Each row has a class, written as a number after it; each block has new classes, again numbered from 0 up.
[0,-2,3,4,2,-7,6,5,-6,-3,0,1,-4,5,0,9,-1,-3,-4,1,5,4,1,-22,-7,3,2,5,12,-14,4,1,-8,2,-1,-1,-2,-4,-4,-10,12,0,4,0,5,-14,-2,3]  1
[1,-3,-1,1,2,2,7,8,-2,5,-2,-4,1,0,0,16,2,1,-3,-1,5,8,-5,-21,-9,2,-3,4,13,-19,4,-3,0,3,5,3,2,-4,-5,-5,13,-7,6,-5,5,-9,2,6]  2
[1,0,6,0,2,-4,10,8,-8,0,1,-2,2,1,0,10,1,-2,-1,-3,1,6,2,-27,-10,2,0,8,20,-16,6,5,-5,7,-1,-6,-2,-8,-6,-15,22,-12,4,-3,7,-14,2,7]  1
[11,0,2,0,11,12,20,23,-11,10,-1,-12,7,-8,-3,31,12,2,9,-6,-5,21,-5,-34,-18,-1,-11,0,29,-33,4,12,10,17,9,-7,11,-18,3,-11,38,-44,4,-12,10,-10,12,23]  2
[2,-3,5,4,-3,-11,13,7,-16,-2,-2,7,-2,8,-3,3,4,-1,-17,-4,14,5,-8,-39,-15,2,10,7,31,-18,7,-10,-13,-10,-4,7,-3,-5,-7,-4,21,0,12,-2,-3,-20,-6,-6]  0
[2,-4,-1,11,5,3,14,12,-15,1,-4,-6,-8,2,0,13,7,0,-13,0,8,9,-11,-32,-12,-2,4,1,34,-22,0,0,2,-4,5,2,2,-8,1,-3,17,-21,9,-6,2,-19,-2,2]  2
[-4,-4,-1,19,7,6,8,1,-4,5,-7,-5,-12,-1,1,8,-3,2,-17,4,8,8,-19,-26,-7,2,5,3,29,-16,-3,-9,4,-12,11,15,-2,-6,4,3,4,-4,13,-8,0,-21,-8,-7]  2
[1,0,0,3,0,-6,8,5,-13,-6,1,-4,-1,-2,-1,4,3,0,-4,-1,7,0,-2,-18,-5,0,7,2,15,-10,2,3,-6,4,-3,-6,-4,-2,-5,-8,11,-9,3,0,1,-10,-2,2]  0
[-1,-5,6,5,-1,-11,13,6,-18,-2,-1,5,-4,11,-3,7,9,0,-20,1,17,6,-8,-34,-10,-1,10,2,29,-22,7,-9,-12,-14,-3,6,-3,0,-2,-3,15,-5,13,-3,-3,-19,-7,-4]  0
[3,0,3,1,1,-8,11,10,-11,-2,1,0,0,3,-1,10,4,-2,-1,-3,6,5,2,-25,-6,1,2,3,17,-18,5,2,-8,5,-3,-5,-1,-7,-5,-10,17,-9,3,-3,4,-12,2,5]  0
[1,-2,-4,6,2,0,7,5,-5,1,-5,-3,-1,-4,19,7,2,1,-8,-2,6,5,-8,-19,-6,0,4,2,19,-12,-1,-4,-1,-3,7,4,2,-3,-2,2,9,-9,7,-5,0,-11,-3,-1]  2
[7,-2,2,-4,-2,-7,17,13,-15,-3,0,0,7,3,-2,16,11,-3,0,-5,7,6,5,-36,-15,1,0,1,22,-20,6,5,-7,7,-4,-7,0,-11,-7,-9,32,-20,3,-2,2,-12,5,10]  0
[3,-2,4,5,2,-8,9,3,-9,0,1,2,-2,9,0,8,2,-3,-6,1,7,5,-2,-27,-8,2,2,5,18,-16,5,0,-7,-5,1,3,-2,-6,4,-9,16,-3,5,-3,3,-15,-3,1]  1
[4,1,-4,0,1,10,9,7,-4,8,-3,-10,3,-8,-1,16,8,4,-5,2,5,9,-11,-17,-9,-3,0,0,19,-17,-4,-3,6,-3,8,3,6,-7,-3,2,14,-20,7,-8,3,-3,1,5]  2
[2,-1,3,2,1,-8,8,5,-9,0,0,1,-3,3,-1,6,2,-1,-9,0,8,4,-3,-25,-8,0,8,9,19,-19,7,-6,-12,1,-3,2,-5,-2,-6,-7,12,-2,8,-1,1,-15,-2,-1]  0
[6,-3,-1,6,7,7,15,13,-13,4,-3,-13,-4,-3,1,24,7,-1,-6,1,7,14,-9,-32,-12,1,0,-1,27,-24,0,5,5,1,7,-2,6,-11,-4,-9,25,-28,5,-10,7,-15,0,13]  2
[9,1,6,-6,3,-8,20,15,-20,4,5,-7,5,4,-4,25,11,-1,0,-3,11,12,2,-34,-13,-3,1,4,26,-33,9,7,-7,9,-4,-11,4,-13,-9,-18,37,-34,5,-4,6,-13,4,20]  0
[8,1,2,-6,2,-3,17,18,-14,-2,2,-5,8,0,-2,22,11,-1,6,-4,3,10,7,-29,-13,0,-3,1,18,-25,6,12,-3,16,-2,-14,2,-11,-4,-15,34,-26,-1,-2,4,-8,10,20]  0
[7,1,4,-1,3,-5,9,9,-9,2,1,-4,5,-1,-1,8,2,-3,2,-4,0,4,1,-26,-11,3,0,4,15,-13,1,4,-5,7,0,-6,0,-9,-7,-9,21,-10,1,-3,4,-11,3,6]  1
[3,-1,6,5,5,-7,12,9,-9,2,1,2,-2,14,-1,13,2,-3,-6,-2,4,10,-2,-30,-11,2,-2,7,23,-22,12,-1,-8,3,0,2,-3,-8,-1,-12,18,-9,7,-3,3,-17,0,5]  1
[12,2,2,-9,6,10,18,19,-14,8,1,-14,10,-11,-4,28,17,2,9,-8,-1,19,-3,-31,-17,-3,-5,3,28,-32,4,11,4,17,5,-10,9,-16,-4,-11,37,-44,3,-10,5,-7,11,21]  2
[8,-2,3,0,7,8,14,11,-8,14,0,-9,3,-1,-4,19,11,-1,-7,0,7,17,-12,-30,-13,-1,-4,-3,30,-29,-1,0,2,-8,8,5,10,-13,1,-1,28,-30,7,-12,3,-10,3,9]  2
[-5,-4,-8,9,1,3,10,9,-5,1,-6,1,-5,-1,-2,10,8,4,-10,2,9,8,-10,-24,-9,-2,4,2,23,-20,5,-11,-1,-1,2,7,-1,-1,2,4,6,-14,11,-3,-2,-12,-1,1]  2
[2,-3,2,6,2,4,10,6,-7,6,0,-3,-2,8,-2,14,8,0,-7,2,4,10,-8,-16,-6,0,-3,-4,17,-16,0,1,4,-7,4,4,5,-8,4,0,14,-18,5,-6,1,-9,-2,10]  2
[-2,-4,6,9,-1,-10,3,-5,-5,1,-1,7,-9,12,0,-6,-3,-3,-19,5,11,0,-10,-24,-5,3,8,7,19,-8,2,-12,-12,-21,-2,14,-6,0,-5,1,4,20,9,-2,-1,-16,-14,-15]  1
[0,-2,-2,3,1,1,11,10,-8,2,-2,-5,-3,0,0,17,6,1,-5,1,7,10,-5,-23,-10,-1,2,2,20,-21,4,-2,-1,4,3,-1,2,-5,-2,-5,15,-19,5,-4,4,-10,2,7]  2
[8,0,2,5,6,-1,15,14,-13,0,0,-4,1,4,-1,15,3,-5,3,-4,-1,8,1,-31,-11,4,-5,-1,20,-18,3,11,0,8,1,-5,2,-14,-2,-12,29,-22,1,-6,6,-15,4,14]  1
[4,-3,6,10,4,-5,12,7,-14,1,0,-1,-4,9,1,10,1,-5,-11,-1,7,7,-7,-35,-11,6,3,3,26,-18,3,0,-5,-7,2,4,-2,-10,-4,-9,22,-7,6,-5,3,-21,-4,1]  1
[2,-1,4,-2,0,-4,10,5,-11,-2,1,1,0,5,0,7,5,-1,-6,-2,8,4,-3,-22,-8,2,2,3,19,-15,6,-2,-6,-1,-2,-2,-1,-4,-2,-5,16,-11,5,0,-2,-11,0,3]  0
[1,-2,1,5,4,-4,10,6,-9,3,-1,-4,-4,2,1,11,0,-3,-5,1,8,6,-4,-29,-8,3,3,5,21,-21,3,-2,-6,-1,3,3,-1,-7,-7,-9,17,-4,5,-6,6,-17,-4,2]  1

Next block: new classes, numbered from 0 again.
[1,-1,-6,-1,3,1,4,2,2,-2,4,3,-7,-2,-3,-2,5,7,12,-2,1,3,-2,-2,-3,3,-2,-2,2,-6,-5,-2,2,-2,1,-3,-1,-1,-2,-1,2,-2,-3,-1,6,1,-5,3]  2
[1,-1,-9,0,1,2,4,1,4,-2,4,1,-7,-1,-7,-2,4,13,15,0,0,0,-2,-7,-3,3,-2,-2,5,-4,-4,0,8,-1,0,0,-2,-1,-3,-2,2,-1,-6,-1,11,2,-6,1]  0
[-1,-1,-10,-1,3,1,1,-1,5,-1,2,3,-5,-5,-6,1,6,13,13,-2,1,-1,-2,-6,-3,4,-2,-3,4,-6,-4,-1,7,-2,1,-2,-2,-2,-2,-1,3,-2,-2,-1,10,2,-5,4]  2
[2,-1,-11,2,1,0,3,-1,4,-3,5,0,-9,-3,-7,-1,4,14,18,0,2,-1,-1,-8,-3,4,-3,-2,5,-3,-5,1,11,0,1,2,-1,0,-2,-1,2,1,-5,-2,13,3,-6,-1]  2
[-1,-3,-17,7,-2,-2,1,-5,8,-3,9,0,-14,-1,-10,0,2,13,11,-2,4,0,2,-9,-3,3,-9,0,7,-1,-4,-1,17,2,0,3,-3,0,-4,-3,-1,4,-7,0,16,1,-3,-7]  2
[-1,0,-14,9,1,0,3,-4,7,-4,8,5,-15,2,-10,0,3,4,9,-2,5,3,3,-5,-4,4,-9,-1,4,-7,-7,-1,12,0,3,0,-4,-1,-4,-5,0,4,-5,0,16,0,-4,-6]  2
[-3,-3,-9,0,-1,-1,-12,0,5,1,-3,-5,0,-10,-3,3,-1,16,2,2,-2,-7,-1,-5,0,-2,-1,3,3,9,6,1,12,1,-2,5,-2,0,-3,0,-1,0,1,2,1,1,3,-2]  1
[-2,-2,-6,1,-1,-2,-8,-3,3,0,-1,-3,-1,-4,-3,3,-3,10,0,0,0,-3,0,-2,0,-1,-2,3,2,8,6,0,10,1,0,4,-2,1,0,0,-1,1,0,-1,1,1,3,-4]  1
[-4,-2,-4,2,0,-1,-8,-2,2,0,-3,0,1,-4,-1,5,-1,4,-5,0,0,-3,1,0,1,-2,-1,3,1,8,5,1,9,1,0,3,-2,-1,-1,0,-2,1,2,0,-2,1,5,-3]  1
[-4,0,-7,1,-2,-2,-10,0,4,0,-1,-3,-1,-6,-3,4,5,14,0,1,0,-5,0,-4,0,-1,-3,2,3,8,4,0,5,1,-1,4,0,1,-2,0,-1,0,-1,0,3,2,2,-2]  1
[-1,-2,-16,5,-1,-2,0,-3,5,-3,6,-2,-12,-3,-9,-1,2,16,13,0,3,-3,0,-9,-2,-3,-8,1,7,1,-2,-2,17,1,0,4,-3,0,-3,-1,0,1,-3,-2,13,2,-3,-5]  2
[1,-1,-11,0,0,0,2,3,4,-2,5,0,-8,-2,-7,-3,3,14,16,2,1,-1,0,-9,-1,2,-3,-1,5,-3,-4,-1,7,0,-2,2,-1,0,-2,-1,1,0,-5,-1,11,1,-4,-1]  0
[3,-1,-13,4,-1,-1,3,-2,6,-3,8,-1,-12,1,-9,-2,4,13,16,0,3,1,1,-11,-3,3,-5,-1,7,-4,-5,-3,11,2,1,4,-2,1,-3,-2,1,2,-5,-1,15,3,-5,-3]  0
[-2,-3,-2,0,-3,-2,-12,0,2,1,-4,-5,4,-4,0,3,-5,6,-9,1,-2,-3,1,-1,3,-3,0,5,1,10,8,3,6,2,-1,6,-1,1,0,1,-3,2,3,0,-4,0,6,-5]  1
[0,-2,-10,-1,1,0,2,2,4,-2,3,1,-7,-5,-5,-3,4,15,15,2,0,-1,-3,-8,-2,4,-2,-3,5,-3,-4,1,9,0,1,0,-1,-1,-1,-2,2,-1,-3,-2,11,1,-4,1]  0
[0,-3,-14,3,0,-1,0,-4,6,-2,4,1,-10,-2,-9,0,4,14,13,-1,2,0,0,-8,-2,3,-6,-1,5,-3,-4,-1,12,1,0,2,-3,0,-4,-3,2,1,-5,-1,10,2,-4,-2]  0
[0,-2,-17,12,-3,-2,2,-6,8,-2,10,-1,-15,2,-10,0,1,7,6,-2,5,1,4,-7,-2,3,-9,1,6,-2,-4,-3,17,1,2,3,-5,0,-3,-3,-2,5,-6,-1,16,2,-2,-12]  2
